Below is a small trained network, with its code and all its weights. Each question gives an input and a target symbol and asks what happens when units are switched off, that is, made to give their printed mean instead of their output.

import numpy as np


def w(rows, s, z=0):
    codes = np.array(rows[::2]) - 128.0
    scale = np.full(codes.shape[1], s)
    scale[-1] = z or s
    return codes * scale


def norm(h):
    return h / np.sqrt((h * h).mean(-1, keepdims=True) + 1e-5)


def f(y):
    return y / 2 * (1 + np.tanh(0.7978845608 * (y + 0.044715 * y**3)))


def softmax(a):
    e = np.exp(a - a.max(-1, keepdims=True))
    return e / e.sum(-1, keepdims=True)


def log_softmax(a):
    a = a - a.max(-1, keepdims=True)
    return a - np.log(np.exp(a).sum(-1, keepdims=True))


def net(x, mask):
    ids = ['Θαγεζηλμξπστφω'.index(c) for c in x.split()]
    T = len(ids)
    res = E[ids] + P[:T]
    r = norm(res)
    for j in range(3):
        rows = slice(3 * j, 3 * j + 3)
        q, k, v = (r @ M[0][rows].T for M in (Q, K, V))
        z = softmax(np.where(np.tri(T) > 0, q @ k.T / 3**0.5, -1e9)) @ v
        o = O[0][rows]
        res = res + np.where(mask[j], z, o[:, -1]) @ o[:, :-1]
    y = f(norm(res) @ A[0][:, :-1].T + A[0][:, -1])
    res = res + np.where(mask[3:7], y, B[0][:, -1]) @ B[0][:, :-1]
    return log_softmax(norm(res)[-1] @ U[:, :-1].T + U[:, -1])


Q, K, V, O, A, B = {}, {}, {}, {}, {}, {}
E = w([
[120,205,144,204,52],'Θ',
[157,198,151,252,10],'α',
[113,225,197,228,100],'γ',
[122,213,195,233,92],'ε',
[70,20,164,88,217],'ζ',
[216,155,215,201,82],'η',
[250,160,170,191,126],'λ',
[187,230,234,128,139],'μ',
[188,163,79,239,176],'ξ',
[177,109,56,229,118],'π',
[231,81,90,134,80],'σ',
[213,162,33,102,163],'τ',
[110,210,42,80,184],'φ',
[152,157,103,8,100],'ω',
],0.014)
P = w([
[179,247,98,177,11],'0',
[197,234,93,172,52],'1',
[192,209,99,163,79],'2',
[179,180,115,163,106],'3',
[172,159,129,163,128],'4',
[169,140,141,159,145],'5',
[163,122,150,151,167],'6',
[165,101,163,149,183],'7',
[163,82,179,146,205],'8',
[163,61,188,154,231],'9',
[153,43,218,154,255],'10',
],0.009)
Q[0] = w([
[138,166,182,149,156],'head 1',
[197,146,137,131,154],'head 1',
[94,96,171,124,86],'head 1',
[66,63,149,156,108],'head 2',
[101,140,135,159,132],'head 2',
[71,128,95,87,109],'head 2',
[107,73,199,209,119],'head 3',
[222,138,216,253,110],'head 3',
[107,71,160,180,172],'head 3',
],0.046)
K[0] = w([
[99,42,156,110,195],'head 1',
[118,75,111,117,183],'head 1',
[146,183,159,171,131],'head 1',
[182,188,138,175,108],'head 2',
[116,96,146,129,121],'head 2',
[118,178,87,171,26],'head 2',
[114,79,202,116,73],'head 3',
[93,190,252,124,2],'head 3',
[72,130,139,103,102],'head 3',
],0.043)
V[0] = w([
[155,52,194,90,23],'head 1',
[147,214,246,109,150],'head 1',
[213,158,140,29,176],'head 1',
[81,216,78,58,171],'head 2',
[2,164,141,146,162],'head 2',
[164,170,122,247,192],'head 2',
[164,187,74,192,152],'head 3',
[44,156,95,186,148],'head 3',
[116,123,51,149,88],'head 3',
],0.047)
O[0] = w([
[85,234,111,64,70,97],'head 1',
[27,172,190,223,161,185],'head 1',
[2,70,143,87,173,185],'head 1',
[58,62,233,113,123,119],'head 2',
[180,99,225,201,84,55],'head 2',
[189,13,51,179,167,202],'head 2',
[163,172,185,76,207,254],'head 3',
[164,190,177,145,103,138],'head 3',
[137,115,163,80,97,139],'head 3',
],0.033,0.041)
A[0] = w([
[185,172,58,93,58,227],'neuron 1',
[194,120,120,84,168,2],'neuron 2',
[168,78,62,159,178,114],'neuron 3',
[48,61,25,202,2,32],'neuron 4',
],0.056,0.0095)
B[0] = w([
[128,96,198,122,39,177],'neuron 1',
[108,151,89,83,238,195],'neuron 2',
[116,152,148,150,43,252],'neuron 3',
[15,2,68,163,122,145],'neuron 4',
],0.054,0.035)
U = w([
[153,146,144,143,107,145],'Θ',
[150,141,200,116,5,213],'α',
[157,150,171,191,110,168],'γ',
[159,151,152,173,115,197],'ε',
[134,130,127,127,109,143],'ζ',
[115,226,92,166,84,187],'η',
[92,158,21,143,187,14],'λ',
[58,165,139,224,217,2],'μ',
[199,91,58,178,191,75],'ξ',
[215,88,105,86,70,208],'π',
[127,128,67,29,71,153],'σ',
[97,49,46,68,201,16],'τ',
[153,45,208,121,115,194],'φ',
[32,146,180,69,90,151],'ω',
],0.013,0.0061)

Each question gives the input, a string of symbols that net reads in full, and the target symbol t.
The units are the heads (3 rows each of Q, K, V and O) and the neurons (one row each of A and B). Each row of codes is followed by its name. A weight is (code - 128) times the scale printed after its matrix; where a second scale follows, it is the last column's (O, A, B and U).
mask holds one flag per unit, heads first, then neurons. A switched-off unit (its flag False) gives its mean, the last column of its rows in O or B, instead of its output. The means were averaged over made-up inputs and are rounded, as every weight is.
A unit's drop is (log p(t) with every unit on - log p(t) with that unit switched off) / (log p(t) with every unit on - log p(t) with every unit switched off).
The circuit of an input: a set's keep is (log p(t) with only the set's units on - log p(t) with every unit switched off) / (log p(t) with every unit on - log p(t) with every unit switched off). Starting from all 7 units, units are removed one at a time, each time the one whose removal leaves the highest keep (on an exact tie, the one counted first), for as long as the keep stays at least 0.8.
circuit, biggest first: the units of the circuit, biggest drop first
k most important neurons: the k neurons with the biggest drops, biggest first
heads that matter: for each layer, one digit per head in row order, 1 if its drop is at least 0.15 and else 0, layers parted by /
drop of u: that unit's drop, to one decimal
input γ μ σ λ ω γ, target ω: circuit, biggest first : head 2
input ζ φ π γ μ μ φ η, target α: circuit, biggest first : head 1; neuron 1
input μ μ Θ λ ε φ π α η, target π: heads that matter : 100
input Θ η η ω η Θ ξ γ η ε, target η: circuit, biggest first : head 2; head 1; neuron 3
input ω η τ ε γ μ γ Θ φ α ε, target φ: heads that matter : 010
input α λ Θ λ, target λ: circuit, biggest first : head 2; head 1
input α Θ ω σ η γ, target σ: 2 most important neurons : neuron 1; neuron 2
input ζ η γ λ μ, target α: circuit, biggest first : head 1; neuron 1
input η γ Θ μ γ γ λ, target λ: 2 most important neurons : neuron 3; neuron 1
input ξ μ Θ η α, target η: circuit, biggest first : head 2; neuron 3
input η σ α π, target σ: circuit, biggest first : head 1; neuron 2; neuron 1
input τ η ξ, target τ: 2 most important neurons : neuron 2; neuron 1
input τ λ π μ, target π: 2 most important neurons : neuron 3; neuron 1
input η ε ξ τ π μ λ μ μ σ Θ, target σ: circuit, biggest first : head 1
input φ π Θ σ μ, target σ: drop of head 1 : 0.9
input ζ λ η μ η η Θ, target α: drop of head 1 : 0.2
input α ε π α ε ω γ ω σ γ γ, target σ: drop of head 1 : 0.4
input ξ Θ π π, target π: drop of neuron 3 : 0.1
